Below are the code and all the weights of a small trained network. Each question names an input and a class and asks about switching units off, where a switched-off unit gives its printed mean instead of its output.

import numpy as np


def w(rows, s, z=0):
    codes = np.array(rows[::2]) - 128.0
    scale = np.full(codes.shape[1], s)
    scale[-1] = z or s
    return codes * scale


def f(y):
    return np.maximum(y, 0)


def log_softmax(a):
    a = a - a.max(-1, keepdims=True)
    return a - np.log(np.exp(a).sum(-1, keepdims=True))


def net(x, mask):
    res = np.array(x, float).reshape(1, 4) / 4 @ E
    y = f(res @ A[0][:, :-1].T + A[0][:, -1])
    res = res + np.where(mask, y, B[0][:, -1]) @ B[0][:, :-1]
    return log_softmax(res[-1] @ U[:, :-1].T + U[:, -1])


A, B = {}, {}
E = w([
[100,218,81],'x0',
[123,110,110],'x1',
[172,176,217],'x2',
[10,157,160],'x3',
],0.013)
A[0] = w([
[114,94,36,223],'neuron 1',
[141,130,212,225],'neuron 2',
[201,152,91,180],'neuron 3',
[197,197,104,203],'neuron 4',
[102,4,122,121],'neuron 5',
[105,45,207,252],'neuron 6',
[210,149,136,163],'neuron 7',
],0.012,0.0028)
B[0] = w([
[140,117,40,242],'neuron 1',
[129,194,156,229],'neuron 2',
[80,48,182,234],'neuron 3',
[9,14,238,238],'neuron 4',
[254,95,44,250],'neuron 5',
[203,193,142,254],'neuron 6',
[154,89,235,242],'neuron 7',
],0.0089,0.0087)
U = w([
[129,14,211,66],'0',
[56,217,141,254],'1',
[249,85,72,124],'2',
[82,98,28,203],'3',
[236,225,193,65],'4',
],0.011,0.0055)

Each question gives the input, the list of numbers given to net, and the class t.
The units are the neurons (one row each of A and B). Each row of codes is followed by its name. A weight is (code - 128) times the scale printed after its matrix; where a second scale follows, it is the last column's (A, B and U).
mask holds one flag per neuron, in row order. A switched-off neuron (its flag False) gives its mean, the last column of its row in B, instead of its output. The means were averaged over made-up inputs and are rounded, as every weight is.
A unit's drop is (log p(t) with every unit on - log p(t) with that unit switched off) / (log p(t) with every unit on - log p(t) with every unit switched off).
The circuit of an input: a set's keep is (log p(t) with only the set's units on - log p(t) with every unit switched off) / (log p(t) with every unit on - log p(t) with every unit switched off). Starting from all 7 units, units are removed one at a time, each time the one whose removal leaves the highest keep (on an exact tie, the one counted first), for as long as the keep stays at least 0.8.
circuit, biggest first: the units of the circuit, biggest drop first
top k neurons: the k neurons with the biggest drops, biggest first
drop of u: that unit's drop, to one decimal
input [8,-1,-5,7], class 3: circuit, biggest first -> [neuron 1; neuron 2]
input [-5,-6,-2,8], class 4: top 2 neurons -> [neuron 6; neuron 4]
input [5,4,-2,-5], class 0: top 2 neurons -> [neuron 4; neuron 3]
input [-8,-1,7,-5], class 4: circuit, biggest first -> [neuron 6]
input [-4,-8,2,-2], class 4: circuit, biggest first -> [neuron 6; neuron 2]
input [-1,-5,4,5], class 4: top 3 neurons -> [neuron 4; neuron 6; neuron 3]
input [3,4,7,4], class 1: top 2 neurons -> [neuron 5; neuron 6]
input [6,-1,-2,-1], class 3: circuit, biggest first -> [neuron 7; neuron 6]
input [0,6,-5,1], class 2: top 2 neurons -> [neuron 5; neuron 4]
input [4,5,-6,-6], class 3: top 2 neurons -> [neuron 1; neuron 6]
input [-2,7,0,8], class 1: top 2 neurons -> [neuron 7; neuron 1]
input [-8,0,3,-5], class 4: top 2 neurons -> [neuron 6; neuron 2]
input [5,-3,-4,-2], class 3: top 2 neurons -> [neuron 7; neuron 1]
input [6,-8,-7,7], class 3: top neuron -> [neuron 1]
input [6,0,-6,-7], class 3: drop of neuron 1 -> 1.5
input [2,2,6,4], class 1: drop of neuron 7 -> 0.3
input [-6,3,-1,6], class 2: drop of neuron 5 -> 0.3
